In the rows, 128 means zero.
Each row of numbers belongs to one of the objects below and depends on some of the facts about them. Some rows are named. Which object is each other row?

Facts:
bafom benus:drega, radrutor, brige
bazopla feplapu:kleska
belu benus:skaba, gunik, skabris, mugi
bodal feplapu:drega, nafoskir, klevevim, trelak
bodonor benus:lokol, skaba, gekla, kezuk, floruk, plemor feplapu:kleska
breflaflik benus:nuto
bretefler feplapu:stevibras
brotaves benus:vipil, guseges feplapu:flomesku
brovu feplapu:mitris
brukan benus:gunik, vatol, motrus, skabris, stidaver feplapu:gekla
brutrako feplapu:fedam, bizom
daklus feplapu:klevevim
drarufo benus:plafli, kaza feplapu:nafoskir, bizom
drefe feplapu:mibriplun
drega feplapu:flomesku, bizom
drivim benus:grirolir
droro feplapu:mitris, vumo
droski benus:nuto, kezuk, ledrek
dupi feplapu:mitris
duskisku feplapu:zifor
feplam benus:bredi, flomesku, tebradre, flabibrur
fidri feplapu:vozan
flabibrur feplapu:vozan, flobastus
flaklur benus:daklus feplapu:niskur
flaskur feplapu:floruk
flobastus benus:baguk
flomos benus:grodro, dupi, bizom, trevin feplapu:nafoskir, fedam, brutrako, troku, bizom
floruk feplapu:skazin
flosaste feplapu:mitris, flomos
flumal feplapu:gretrel
forofle feplapu:bizom
gekla feplapu:satros, lukol
gibo benus:radrutor
giser feplapu:nokur, fedam, flomesku
greskas feplapu:flomesku
gretrel benus:grusaska, motrus feplapu:fedam, vumo
grodro feplapu:brutrako
gunik feplapu:tritres
gupil benus:grodro, kezuk feplapu:zifor, vumo, trelak
kaval benus:bredi, bodal, flaskur, femam
kestel feplapu:gretrel
kezuk feplapu:motrus, skazin
klafe benus:kaza, flaskur
klapu benus:nabro, daklus, niti
klatol feplapu:klogrek
kleska feplapu:klevevim, flosaste
klevevim feplapu:fedam, bizom
kleza benus:ridron
kliflal benus:skitur
klogrek benus:brovu, flomesku feplapu:bizom, trelak
klotak benus:grusaska, stoklo feplapu:klapu, nokur, mitris, lukol
klutir benus:ridron, viplan, nemufu feplapu:satros
laflan benus:drefe, flumal, skazin
laflik feplapu:droro
ledrek feplapu:flomesku
legel benus:nibrul, trelak
liski benus:tebradre, trelak
lukol benus:naduk feplapu:mitris
lutrem benus:bretefler feplapu:plibom
mavomes benus:trubrol, fidri, bodal, plabik, gagu feplapu:greskas, viplan
mazuflim benus:flotrom
mibriplun benus:greskas, rodan, flosaste, peski feplapu:greskas, grusaska
miro feplapu:fedam, daklus
mitris benus:plibom, gunik, petofi feplapu:fedam
mitus benus:naduk, gruste, nemufu, zemel, bizom, plabik
motrus feplapu:fidri, bizom
movis benus:zupam, klatol, femam feplapu:forofle
mula benus:brovu, gagrus, flamun feplapu:drarufo, bizom
nabro feplapu:nafoskir
nafoskir feplapu:bizom
nemufu feplapu:troku
nibrul feplapu:greskas, bafom
niskur benus:peski feplapu:gretrel
niti feplapu:vipil, kestel
nokur feplapu:droro
notel feplapu:troku, bizom
nuken feplapu:klapu, fedam, sote
nuto feplapu:brutrako
plakor feplapu:greskas
plasen feplapu:rugul, flosaste
plemor feplapu:brutrako
plibom feplapu:fedam
plilor benus:brige feplapu:notel, bizom
puplil benus:gunik, grirolir, brivu
pustum feplapu:brovu
radrutor feplapu:niti
ridrek benus:dupi, baguk, seplon
ripor benus:drega, gunik, vipil
rizul benus:brovu, bretefler, viplan, neron feplapu:mula
rugik benus:gruste, forofle, plabik feplapu:flomos, bizom
rugul benus:greskas, brovu, fedam feplapu:flomos
rute benus:skaba, ledrek
satros benus:kleska feplapu:mula, bizom
skaba feplapu:viplan, trelak
skabris feplapu:bizom
skazin feplapu:duskisku
skifleni benus:plemor
skitur feplapu:stevibras
sote feplapu:gekla, puplil
stidaver feplapu:vumo
stilom benus:brovu, vumo
stime benus:grodro, gruste, guseges, skazin, skitur feplapu:flotrom
stoklo feplapu:fedam
stufi feplapu:gekla, peski
tebradre feplapu:lukol, motrus, bizom
tebrogon benus:ledrek feplapu:gupil, lutrem, miro
tolen feplapu:puplil, stevibras
trafluk benus:flotrom
tremostu benus:ridron, sote feplapu:kleska
trevin feplapu:flomesku
tritres feplapu:brutrako, bizom
trodis benus:lokol feplapu:bizom
tromu benus:bredi, stevibras
trubrol feplapu:dupi, troku
turolun benus:grirolir, fidri
vatol feplapu:kleska
vipil feplapu:satros
viplan feplapu:vumo
voplek benus:zupam, brutrako, niti, stoklo feplapu:klevevim
vozan benus:tritres
vumo feplapu:bizom
zemel feplapu:laflik, tremostu
zifor feplapu:gretrel
zufer benus:gruste, nuto feplapu:drega, voplek
zukes feplapu:klevevim, duskisku, turolun, trelak, mazuflim

Named rows:
grusaska: [125 121 133 124 110 118 118 111 116 159 112 138 119 134 154 117 148 117
 130  98 122 108 135 115 110 114 135 125 125 144 162 128 142 120 145 122
 121 116 125 163 149 118 156 117 119 148 114 121]
bodal: [137 120 136 126 120 124 117 127 120 103 107 128 122 130 111 145 132 143
 138  94 153 151 117 151 109 117 109 117 129 138 198 134 108 134 121 125
 164 175 118 117 113 151 125 139 127 119 124 122]
baguk: [107 112 128 111 114 115 120 125 118 114 138 123 119 118 108 113 123 110
 120 111 141 100 145 116 109 117 128 119 124 118 176 134 120 118 128 126
 124 118 124 107 157 122 123 122 124 168 116 160]
troku: [125 126 142 100 128 127 118 126 119 113 132 129 123 122 150 110 133 110
 126 132 118 109 129 103 119 115 117 122 122 117 112 124 136 118 137 123
 124 108 128 132 137 123 129 120 116 153 117 132]
klatol: [143 117 132 152 115 114 123 130 129 163 105 123 126 119 129 120 129 129
 130  96 145 127 112 128 101 121 113 125 125 138 170 120 114 120 118 129
 120 140 120 121 124 153 128 145 135 110 119 123]
flobastus: [115 128 133 108 131 119 138 121 123 106 152 126 136 114 142 114 122 124
 129 165 143 115 153 107 125 110 121 121 125 124 116 120 127 118 119 131
 127 112 133 111 153 117 129 124 130 154 122 141]
kezuk: [119 124 117 105 120 119 113 133 141 131 137 119 116 150 102 153 116 120
 127  97 117 115 183 152 114 167 158 146 117 118 198 123 116 142 114 129
 107 174 123 126 118 110 129 126 125 114 143 122]
mugi: [122 124 156 106 112 116 117 117 126 126 111 161 119 166 124 116 144 115
 125 141 111 107 155 121 120 185 142 116 128 122 128 118 144 137 127 125
 128 110 121 162 141 118 138 119 126 136 119 122]
drarufo: [140 159 148 165 139 118 125 183 133 117 117 128 142 114 134 117 150 141
 129 136 125 224 122 139 113 114 114 121 121 131 114 122 141 122 125 125
 154 173 127 114 110 158 130 165 127 116 129 111]
plemor: [121 130 113 104 111 122 117 148 132 154 121 119 118 163 109 147 114 120
 121 105 112 109 179 149 107 155 147 130 133 113 155 120 121 152 116 130
 107 174 122 138 116 116 130 125 123 113 128 129]
skazin: [108 117 108 120 118 121 132 155 120 105 135 130 126 108 107 116 114 126
 126  96 120 109 139 159 113 135 121 129 122 130 169 139 113 129 112 121
 119 145 132 118 151 112 127 125 123 116 146 140]
viplan: [120 122 112 124 108 128 125 119 169 112 158 120 128 110 108 190 125 121
 137  94 125 107 114 162 146 104 159 135 220 144 124 123 106 119 119 119
 110 110 132 153 142 136 120 128 150 122 125 119]
plabik: [104 123 138 101 132 127 121 118 118 110 111 132 127 119 116 140 130 116
 125 105 169  95 124 117 110 114 143 153 132 120 195 124 121 117 121 118
 184 122 118 116 146 127 127 127 123 184 120 122]
flabibrur: [141 122 128 109 116 115 116 124 125 116 114 120 122 126 117 156 114 167
 153  97 117 121 118 147 106 121 116 117 122 122 132 123 114 117 135 135
 115 176 127 136 108 137 129 122 125 114 143 116]
gekla: [113 123 111 122 110 136 121 136 140 134 138 123 121 194 136 128 111 116
 128  98 106 124 186 151 105 185 153 173 128 120 149 119 116 120 118 119
 108 172 124 140 111 111 125 118 123 116 161 135]
stime: [106 123 123 162 156 124 166 129 119 113 145 123 146 118 114 113 119 119
 123 192 153 176 162 102 149 137 125 140 124 131  97 123 117 118 118 122
 125 122 141 116 138 113 124 124 127 118 157 132]
plakor: [117 121 114 135 114 118 122 121 130 142 131 120 125 126 133 119 108 120
 128 100 127 107 122 138 118 109 105 122 124 135 108 127 148 130 119 121
 111 126 123 120 113 121 126 128 130 112 135 136]
droro: [183 119 139 125 148 126 145 112 210 136 123 122 125 116 107 121 132 120
 126 109 129 120 109 132 122 137 122 115 149 113 101 144 146 106 121 119
 113 116 153 137 122 136 122 116 194 118 121 139]
liski: [150 145 160 107 157 119 123 118 119 107 143 121 124 117 170 145 144 168
 120 158 125 145 114 102 133 110 115 128 136 120 101 125 140 110 131 156
 125 144 150 130 117 133 121 125 123 129 126 121]

Which object is each row?
No name comes twice in this set of rows, the named rows included.
[114 128 131 128 190 128 141 115 116 117 143 126 163 115 132 126 148 116
 128 216 179 161 161 113 161 112 145 153 118 131 103 126 123 118 118 141
 174 111 135 115 145 141 121 123 122 134 135 120] => mitus
[151 136 117 130 110 135 117 213 118 225 105 129 124 113 132 115 132 130
 127  95 145 115 119 152 115 110 149 118 127 132 129 133 112 129 133 122
 131 126 135 115 113 139 132 202 131 121 116 133] => brutrako
[166 151 116 160 111 115 188 123 134 145 139 122 131 189 126 121 123 120
 124 211 115 222 190 108 184 149 128 120 126 125 121 120 133 198 118 119
 117 164 123 120 123 111 127 136 126 124 149 119] => bodonor
[141 117 130  99 146 140 157 112 174 111 120 119 123 116 115 113 121 125
 125  95 141 103 113 138 105 142 124 159 124 121 148 177 110 116 115 122
 115 124 119 109 124 138 117 125 176 127 130 194] => dupi
[155 125 122 140 219 168 165 110 158 110 113 118 123 141 108 123 110 120
 121 118 147 123 112 104 119 133 139 184 123 115  99 127 113 115 111 118
 131 111 127 113 113 181 125 132 166 112 149 160] => lukol
[167 129 113 186 115 121 123 135 123 222 108 123 125 117 107 118 145 150
 130 124 141 156 124 116 186 113 148 121 127 188 109 125 117 145 117 117
 109 112 150 155 143 114 129 127 130 107 127 125] => gretrel
[128 118 150 105 115 124 113 118 124 173 103 121 121 113 163 102 158 115
 129  98 142  99 119  99 113 112 133 120 126 138 197 121 121 109 142 134
 131 110 119 153 136 145 145 118 136 152 114 124] => zupam

The same objects again, as new rows of numbers:
Named rows:
tebradre: [126 125 133 119 119 132 131 126 126 123 130 117 132 128 117 123 133 114
 122 126 125 127 123 122 129 122 122 122 131 123 127]
klogrek: [192 126 123 117 146 137 125 146 142 123 125 121 124 128 200 124 124 154
 121 127 116 126 136 130 129 147 117 121 127 118 162]
trodis: [135 126 123 118 120 130 121 117 125 133 119 123 124 125 121 126 128 128
 125 128 124 134 140 125 129 126 116 145 126 120 121]
flaskur: [123 127 140 126 121 124 136 132 129 123 128 122 125 128 121 125 135 115
 124 125 133 121 122 128 125 124 134 121 123 117 146]
plakor: [124 133 131 142 116 126 127 118 125 125 144 126 125 125 121 136 126 117
 125 127 116 127 123 121 125 130 134 119 126 116 116]
klapu: [125 123 123 112 116 134 129 118 122 134 120 144 125 136 144 123 125 151
 129 126 144 124 139 126 126 123 122 120 125 145 113]
kleska: [124 124 124 121 122 129 125 124 130 129 128 122 137 127 121 129 124 115
 124 125 128 123 123 129 129 126 127 120 128 151 118]
mitris: [126 124 122 150 116 135 122 119 124 145 121 118 139 126 133 133 126 186
 155 136 152 125 128 126 125 123 124 176 129 130 118]
zukes: [123 128 140 125 120 124 132 144 125 124 126 117 126 127 114 122 134 118
 124 126 118 123 124 128 126 133 123 132 127 114 143]
guseges: [123 135 130 118 131 126 125 130 126 121 131 131 126 127 114 135 129 117
 124 128 131 124 124 120 126 123 138 121 122 128 124]
gupil: [127 125 124 111 135 124 127 119 124 128 121 146 126 125 135 124 125 119
 127 131 117 124 145 125 128 125 118 140 138 115 192]
fedam: [122 125 121 128 130 131 133 122 142 123 135 120 133 125 131 138 124 117
 125 126 134 125 123 145 128 140 131 125 133 174 124]
motrus: [127 125 136 134 122 130 128 123 129 122 139 116 133 127 115 122 127 119
 124 126 143 124 125 121 127 124 131 136 130 132 125]
nafoskir: [128 123 123 125 127 125 125 123 131 122 132 120 132 126 121 123 122 116
 123 128 130 124 123 125 127 128 124 130 129 153 113]
klevevim: [123 124 125 122 123 126 127 123 130 124 130 120 137 125 117 129 122 114
 125 125 126 122 124 128 128 129 125 130 132 150 115]
floruk: [124 128 135 134 131 124 131 136 127 122 130 122 124 127 122 125 127 117
 123 127 130 124 123 134 125 130 135 135 128 128 153]
tolen: [122 139 149 129 117 127 123 149 127 123 131 119 122 127 116 123 134 113
 125 126 123 125 123 129 126 142 134 119 127 132 120]
ridron: [126 124 136 190 215 124 143 177 136 172 141 159 133 126 119 138 126 116
 124 127 116 153 125 122 125 133 131 132 124 140 119]
tritres: [122 125 127 121 117 126 126 124 128 123 128 117 134 127 116 126 126 117
 124 126 123 123 123 126 129 129 121 125 130 132 118]

Which object is each row?
No name comes twice in this set of rows, the named rows included.
[135 125 122 129 129 126 129 125 141 122 137 118 127 126 121 125 124 117
 124 127 128 123 123 131 127 141 124 124 131 142 124] => vumo
[125 127 121 187 230 123 145 165 121 188 123 174 128 131 117 126 125 177
 129 127 115 167 150 123 125 128 118 134 124 122 118] => kleza
[121 145 145 114 118 125 128 146 126 124 127 127 124 126 118 124 134 115
 122 124 128 126 124 124 127 140 130 122 126 130 118] => skitur
[125 126 124 175 212 126 146 162 123 193 122 167 145 137 116 129 124 172
 126 128 118 158 143 123 127 125 116 142 127 128 121] => tremostu
[124 124 122 122 135 124 136 117 133 121 127 123 124 128 113 128 124 119
 124 126 140 124 123 125 126 135 126 138 123 151 123] => trelak
[128 139 124 121 155 125 123 120 124 130 120 168 126 128 167 125 124 119
 144 146 116 148 140 123 132 122 133 158 144 151 247] => droski
[123 127 138 153 115 125 123 132 122 128 129 117 123 128 121 125 129 116
 124 130 116 124 124 126 126 135 129 176 127 125 150] => skaba
[123 137 129 128 124 125 124 128 136 121 129 127 123 126 116 125 125 115
 123 126 143 122 124 135 126 139 141 120 122 169 120] => stevibras
[157 133 125 130 132 144 127 165 161 123 147 119 126 126 195 121 124 121
 125 126 115 123 124 154 133 152 131 122 135 113 157] => brovu
[125 124 126 167 133 133 123 119 125 141 120 143 125 127 162 124 125 139
 134 140 114 153 138 126 124 125 140 200 126 151 199] => rute

Now the same objects, written a new way:
Named rows:
greskas: [146 144 134 166 118  90 101 150 121 136 152 135 109 122 134 141 126 123
 162 121 149 141 118 101 126 142 164 146  97 131 131 116 150  88 116 134
 107 122 128 121 144 150 130 115 126 121]
niskur: [ 98 136 140 135 118  76 165 127 127 167 131 143 148 129 136 134 122 148
 154 121 141 131 147 102  94 154 153 146  82 128 149 121 137 153 109 117
  69 129 134  94 125 125 126 143 149 162]
gruste: [ 98 153 114 156  96 147 145 138 142 112 156 110 112 118 147 122 121 110
 128 129 134 162 128 130 140 112 189 125 140 134 127 181  97 138 208 142
  99 183  80 119 123 124 105 140 119 133]
mitris: [ 71 171 164 119 146 108 158 153 103 130 111 152 162 172 129 145 142 128
 136 191 141  87  77  98 134 154  87  79 149 129 161  80 129 217 101 116
 128  76 122 116 137 101  97 171 173 116]
plilor: [ 90 111 155 135 108  95 150 109 118 173 124 148 162 114 112 128 134 131
 142 158 124 127 134 117  88 152 114 146 113 119 153 101 134 102 127 106
  97 147 126 114 131 127 106 157 134 135]
drivim: [ 87 135 145 109 120  94 135 131 148 116 111 138 139 148 175 105 166  89
 127 160 164 137 104  96 119 171  89 138 156 136 169 111 121 165 140 104
 136 112  77 117 154  90  94 185 114 117]
droski: [101 139 126 178 118 115 166 137 108 178 174 139 102 182  88 116  74 115
 155 150 135 140 194 176 143 118 100  94  77 139 176 111 128 178 166 117
  90 198  84 174  71 128  62 119 137 158]
tebradre: [118  95 146 123 123 116 125 135 131 162 121 130 127 122 121 154 133 131
 136 135 120 137 121 128 123 116 152 146 140 130 132 105 130 106 123 116
 112 129 119 132 136 133 119 141 136 123]
gunik: [ 91 122 140 110 153 109 128 172 112 126 124 129 150 124 148 165 152 131
 164 151 132 125 112 110 110 133  82  97 155 115 170  81 108 143  98 126
 119  56 121 129 151  80 122 162 134 116]
skitur: [ 99 126 126 141 118 128 131 151 122 138 143 117 123 105 131 140 116 134
 148 129 126 139 129 116 126 124 172 122 138 125 132 142 106 123 142 133
  94 136 124 119 136 127 121 138 131 128]
plafli: [118 129 134 113 142 136 124 161 142 117 122 122 101 135 133 132 127 136
 140 118 143 145 117 126 128 123 161 131 140 128 132 128 123 129 137 145
 134 147  95 147 125 112 126 147 150 119]
zemel: [109 139 134 120 132 110 136 161 151 174 133 138 119 145 134 145 139 138
 154 118 154 141 110 116 127  99 181 119 117 123 117 123 138 127 156 148
 106 132  88 148 134 121 124 128 148 125]
gagu: [138  98 136 103 118 134 104 146 152  92 121 109  95 130 148 125 109 104
 117 134 141 150 111 138 151 138 143 146 171 157 133 125 116 144 131 123
 149 137  81 140 135 128 112 149 114 116]
bazopla: [101 119 129 110 133 119 118 164 139 168 140 125 123 139 119 135 119 140
 152 122 149 132 126 119 118 114 164 119 124 119 134 111 122 123 142 143
 109 114  99 159 149 130 128 142 131 123]
feplam: [111 112 145 128 126 132 152 119 123 121 126 123 133 129 121  96 112 125
 133 147 138 137 133 106 115 192 151 154 126 133 173 129 120 139 119 124
 114 169 140 103 135 132 122 170 139 134]
tremostu: [ 72 132 160  49 133  75  96 114 146 168 109 162 168 111  98  23  53 153
 140 113 157  95 124  98  58 165 109 125  90 126 118 130 160  94  98 124
 144 174 131 140 133 153 144 141 120 118]
flomesku: [142 137 132 155 136 133 122 143 115  97 145 115 102 113 125 143 121 127
 155 118 137 151 124 111 136 163 167 147 118 117 162 132 126 100 106 144
 123 152 142 109 143 138 144 141 140 120]
plabik: [103 110 121 132 113 164 124 141 118  75 140  96 116  82 142 127 103 115
 135 139 111 150 130 128 131 151 166 133 167 134 148 158  82 139 151 136
 118 152 125 113 135 121 130 163 112 112]
viplan: [117 115 149 126 145 102 162 150 120 169 130 145 128 116 123 153 124 169
 167 108 125 126 132 112 102 133 173 144 108 124 133 111 148 111 101 132
  85 126 154 117 111 131 144 141 178 138]

Rows to name:
No name comes twice in this set of rows, the named rows included.
[ 65 146 142 106 152 104 156 145 129 118 113 139 162 151 168 119 175 105
 152 165 162 127 107  92 115 168  69 110 156 121 188  96 113 170 117 120
 129  86  94 116 158  62 103 191 128 106] => puplil
[ 72 158 107 193  70 156 148  99 115 146 175 104 143 129 118 106  75  90
 129 166 126 149 161 134 162 143 167  97 112 131 159 187  83 180 190 115
  74 170 119 105 121 147  92 130  64 133] => zufer
[104 153 120 159  96 132 153 115 143 151 151 129 104 178 119 102  94  85
 124 144 154 151 154 144 157 130 144 113 109 152 150 151 125 182 185 122
 107 195  69 144 106 133  70 130 106 142] => breflaflik
[ 81 136 137 121 125 118 142 125 137 110 123 131 152 137 168 103 156  97
 133 165 151 134 111  97 113 180  99 132 157 129 174 124 109 160 143 111
 123 120 101 102 149  86 103 186 118 113] => turolun
[134 134 132 172 133  97 107 153  99 153 165 136  88 146  98 152  73 115
 167 136 130 125 167 165 146 107  89 104  98 141 151  79 142 145 112 121
 119 117 101 178  99 143  98  94 115 124] => ledrek

The same objects again, as new rows of numbers:
Some objects and their rows:
lutrem: [126 115 119 110 127 125 135 119 125 120 127 117 110 146 119 120 136 165
 169 132 131 116 127  89 125 118 119]
plilor: [111 125 128 133 151 115 127 137 117 129 139 117  97 140 124 136 116 125
 155 142 152 133 130 113  93  99 153]
ridrek: [115 107 128 133 135 128 122 156  94 121 134 110 106 144 120 131 131 139
 152 128 136 141 127 113 130 122 133]
trafluk: [118 110 134 126 136 133 131 141 117 120 137 117 108 144 117 127 124 138
 142 134 138 128 127 121 117 110 130]
niskur: [115 124 126 110 142 141 131 115 119  99 132  94 114 140 128 128 106 146
 200 137 125 135 132 115 126 117 117]
skifleni: [117 106 120 115 129 136 139 144 117 127 131 129  75 136 119 131 115 133
  88 138 124 120 128 158 132 136 131]
tremostu: [118 114 115 117 126 118 124 124 112 135 127 118 107 145 122 110 152 164
 129 124 126 108 126  91 119 125 132]
klutir: [137 116 104 127 128  97 140 115 110 118 131 114 106 146 113 114 149 158
 172 132 129 145 134  92 131 146 127]
belu: [ 97 107 114 119 124 124 127 133 122 114 140 144  67 150  94 126 121 134
 103 162 125 118 133 134  91 134 159]
nemufu: [149 128 129 120 132 103 146 105 131 143 128 132 130 124 144 131 166 136
 120 121 135 133 137 125 152 122 137]
zemel: [142 129 122 125 137 111 133 118 122 157 127 125 125 125 144 132 168 131
 109 115 129 126 135 137 146 109 144]
ridron: [144 127 145 106 121 122 149 107 139 126 132 145 143 129 144 124 152 136
 108 125 134 120 133 119 144 110 125]
tolen: [104 104 115 127 131 118 147 130 134 146 158 142  99 141 138 133 124  81
 169 122 120 136 127 118 121 102 108]
zifor: [118 117 137 125 137 137 133 132 127 118 132 116 125 135 131 126 121 135
 135 137 136 130 133 135 122 114 131]
plemor: [142 122 133 113 133 126 153 119 132 145 131 119  77 117 140 146 118 116
  70 141 128 123 129 184 140 117 145]
mugi: [117 119 138 110 131 129 140 118 143 123 139 158  99 132 128 140 125 113
  69 156 129 115 136 152 110 108 151]
viplan: [138 134 128 100 118 124 150 107 143 118 132 132 137 131 145 121 160 151
 123 128 132 123 129 114 144 111 119]
rodan: [127 127 137 110 131 136 143 123 138 122 134 122 121 136 149 131 123 142
 137 128 149 119 124 109 133 100 127]
grusaska: [132 132 165 101 113 149 144 140 143 103 149 155 140 138  98 122 146 128
  19 142 128 143 114 137 122  88 132]

Which object is each row?
No name comes twice in this set of rows, the named rows included.
[145 137 130 117 137 121 142 144 117 137 134 122 114 127 137 143 148 113
 103 121 138 159 130 146 151 103 148] => trevin
[ 96 116 123 129 144 124 117 141 119 111 141 153  92 156 112 135 126 129
 127 151 138 125 137  99  81 111 164] => ripor
[113 115 105 119 134 134 137 131 138 122 129  93 107 153 121 115 126 174
 202 129 148 111 124 100 126 131 119] => klogrek
[121 145 151 120 143 116 145  98 157 134 141 159 113 124 137 149 128  98
  68 162 134 119 140 151  91  91 170] => gunik
[127 111 121 116 122 118 133 125 117 118 132 128 125 147 119 114 151 157
 133 133 130 123 132 100 128 125 131] => kleza
[159 116 182 133 144 130 144 107 129 106 145 107 162 108 113 128 111 129
 120 140 106 146 124 144 140 101 112] => niti
[124 116 133 129 140 129 136 126 153 136 140 131 144 140 121 134 164 137
 125 131 133 122 139 161 136 120 141] => gagu
[132 143 134  93 121 142 153 126 143 113 134 128 125 145 140 128 134 143
 120 126 158 130 118 113 132  89 125] => greskas
[145 118 142 146 134 127 142 120 138 147 137 101 145 121 114 130 124 130
 113 129 125 131 123 155 116  97 127] => klatol
[127 130 151 117 143 133 131 138 125 124 138 153 127 128 158 155 142 110
 108 129 145 138 139 145 140 102 150] => guseges

